Below are the code and all the weights of a small trained network. Each question names an input and a target symbol and asks about switching units off, where a switched-off unit gives its printed mean instead of its output.

import numpy as np


def w(rows, s, z=0):
    codes = np.array(rows[::2]) - 128.0
    scale = np.full(codes.shape[1], s)
    scale[-1] = z or s
    return codes * scale


def norm(h):
    return h / np.sqrt((h * h).mean(-1, keepdims=True) + 1e-5)


def f(y):
    return np.maximum(y, 0)


def softmax(a):
    e = np.exp(a - a.max(-1, keepdims=True))
    return e / e.sum(-1, keepdims=True)


def log_softmax(a):
    a = a - a.max(-1, keepdims=True)
    return a - np.log(np.exp(a).sum(-1, keepdims=True))


def net(x, mask):
    ids = ['γδζημτφ'.index(c) for c in x.split()]
    T = len(ids)
    res = E[ids] + P[:T]
    r = norm(res)
    for j in range(2):
        rows = slice(4 * j, 4 * j + 4)
        q, k, v = (r @ M[0][rows].T for M in (Q, K, V))
        z = softmax(np.where(np.tri(T) > 0, q @ k.T / 4**0.5, -1e9)) @ v
        o = O[0][rows]
        res = res + np.where(mask[j], z, o[:, -1]) @ o[:, :-1]
    y = f(norm(res) @ A[0][:, :-1].T + A[0][:, -1])
    res = res + np.where(mask[2:18], y, B[0][:, -1]) @ B[0][:, :-1]
    return log_softmax(norm(res)[-1] @ U[:, :-1].T + U[:, -1])


Q, K, V, O, A, B = {}, {}, {}, {}, {}, {}
E = w([
[89,71,254],'γ',
[99,99,238],'δ',
[176,200,205],'ζ',
[99,55,225],'η',
[202,205,190],'μ',
[113,130,220],'τ',
[241,169,154],'φ',
],0.0088)
P = w([
[25,254,59],'0',
[102,174,253],'1',
[163,124,99],'2',
[130,156,87],'3',
[140,182,235],'4',
[182,106,78],'5',
[139,118,65],'6',
[148,152,207],'7',
[192,113,80],'8',
],0.0092)
Q[0] = w([
[148,69,73],'H0',
[196,130,156],'H0',
[13,246,77],'H0',
[66,139,188],'H0',
[136,190,82],'H1',
[40,213,159],'H1',
[64,170,62],'H1',
[199,102,139],'H1',
],0.013)
K[0] = w([
[97,78,165],'H0',
[99,205,38],'H0',
[170,134,204],'H0',
[199,143,126],'H0',
[113,191,184],'H1',
[247,133,205],'H1',
[124,129,201],'H1',
[42,190,65],'H1',
],0.013)
V[0] = w([
[140,103,222],'H0',
[132,16,116],'H0',
[105,116,129],'H0',
[93,97,130],'H0',
[98,32,146],'H1',
[188,132,254],'H1',
[114,149,44],'H1',
[220,141,26],'H1',
],0.0095)
O[0] = w([
[150,141,142,138],'H0',
[29,192,172,1],'H0',
[187,125,218,130],'H0',
[126,163,203,118],'H0',
[63,70,139,83],'H1',
[177,1,4,177],'H1',
[149,130,175,98],'H1',
[185,144,157,14],'H1',
],0.0055,0.0072)
A[0] = w([
[114,89,199,105],'N0',
[156,127,83,132],'N1',
[112,102,43,178],'N2',
[131,154,2,138],'N3',
[150,162,40,146],'N4',
[155,99,139,102],'N5',
[131,111,134,116],'N6',
[163,111,103,200],'N7',
[170,151,203,40],'N8',
[46,117,208,116],'N9',
[8,134,97,232],'N10',
[113,123,163,132],'N11',
[118,173,80,53],'N12',
[118,169,2,134],'N13',
[139,203,64,22],'N14',
[42,114,54,2],'N15',
],0.013,0.0039)
B[0] = w([
[147,187,122,210],'N0',
[122,89,93,191],'N1',
[85,221,95,181],'N2',
[69,97,157,179],'N3',
[70,114,179,191],'N4',
[89,156,154,206],'N5',
[135,113,122,156],'N6',
[77,121,93,254],'N7',
[113,169,201,182],'N8',
[145,131,74,197],'N9',
[116,98,140,194],'N10',
[136,171,127,157],'N11',
[154,245,91,135],'N12',
[45,99,130,168],'N13',
[131,97,110,151],'N14',
[254,138,169,150],'N15',
],0.0094,0.0057)
U = w([
[44,179,116,154],'γ',
[98,70,149,157],'δ',
[179,110,42,185],'ζ',
[206,210,196,246],'η',
[177,125,99,2],'μ',
[166,98,169,12],'τ',
[252,98,124,75],'φ',
],0.015,0.0042)

Each question gives the input, a string of symbols that net reads in full, and the target symbol t.
The units are the heads (4 rows each of Q, K, V and O) and the neurons (one row each of A and B). Each row of codes is followed by its name. A weight is (code - 128) times the scale printed after its matrix; where a second scale follows, it is the last column's (O, A, B and U).
mask holds one flag per unit, heads first, then neurons. A switched-off unit (its flag False) gives its mean, the last column of its rows in O or B, instead of its output. The means were averaged over made-up inputs and are rounded, as every weight is.
A unit's drop is (log p(t) with every unit on - log p(t) with that unit switched off) / (log p(t) with every unit on - log p(t) with every unit switched off).
The circuit of an input: a set's keep is (log p(t) with only the set's units on - log p(t) with every unit switched off) / (log p(t) with every unit on - log p(t) with every unit switched off). Starting from the 12 units with the biggest drops (on a tie, the unit counted first), units are removed one at a time, each time the one whose removal leaves the highest keep (on an exact tie, the one counted first), for as long as the keep stays at least 0.8.
units of the circuit, in order: the units of the circuit, biggest drop first
k most important neurons: the k neurons with the biggest drops, biggest first
heads that matter: for each layer, one digit per head in row order, 1 if its drop is at least 0.15 and else 0, layers parted by /
input η γ ζ μ ζ, target φ: units of the circuit, in order -> H1, H0
input φ ζ τ, target φ: units of the circuit, in order -> H1, H0
input γ δ φ η η η φ φ γ, target γ: units of the circuit, in order -> H0, N5, N0, H1
input φ μ φ φ ζ γ η, target γ: units of the circuit, in order -> N2
input ζ φ δ ζ φ γ φ δ, target η: heads that matter -> 00
input η φ γ, target η: heads that matter -> 10
input φ ζ ζ μ η, target φ: units of the circuit, in order -> H0, H1
input δ φ δ η η φ, target δ: units of the circuit, in order -> N4, N3, N0
input ζ η γ, target ζ: heads that matter -> 10
input φ φ η, target φ: heads that matter -> 11
input η ζ γ η η δ τ ζ, target ζ: heads that matter -> 01
input τ τ η γ μ, target φ: 3 most important neurons -> N13, N3, N10
input δ δ η φ, target γ: heads that matter -> 00
input η η ζ ζ η ζ, target η: units of the circuit, in order -> H1
input γ η η η φ τ, target γ: heads that matter -> 01
input δ η η γ γ η η, target ζ: heads that matter -> 10
input μ φ φ η γ, target η: heads that matter -> 00
input η η ζ δ η φ, target η: 2 most important neurons -> N8, N13
input η ζ τ φ γ η η, target ζ: heads that matter -> 11
input φ γ γ ζ τ, target ζ: heads that matter -> 11
input γ δ η φ φ τ, target γ: 2 most important neurons -> N5, N9
input φ ζ τ τ, target δ: units of the circuit, in order -> N3
input δ φ μ τ η ζ, target δ: heads that matter -> 00
input η η τ η ζ δ, target η: heads that matter -> 01
input φ η δ η δ γ μ, target γ: heads that matter -> 00
input γ η γ, target γ: 4 most important neurons -> N0, N15, N1, N5
input τ η τ γ μ, target ζ: units of the circuit, in order -> H1
input τ η μ γ δ, target φ: units of the circuit, in order -> H1, N4
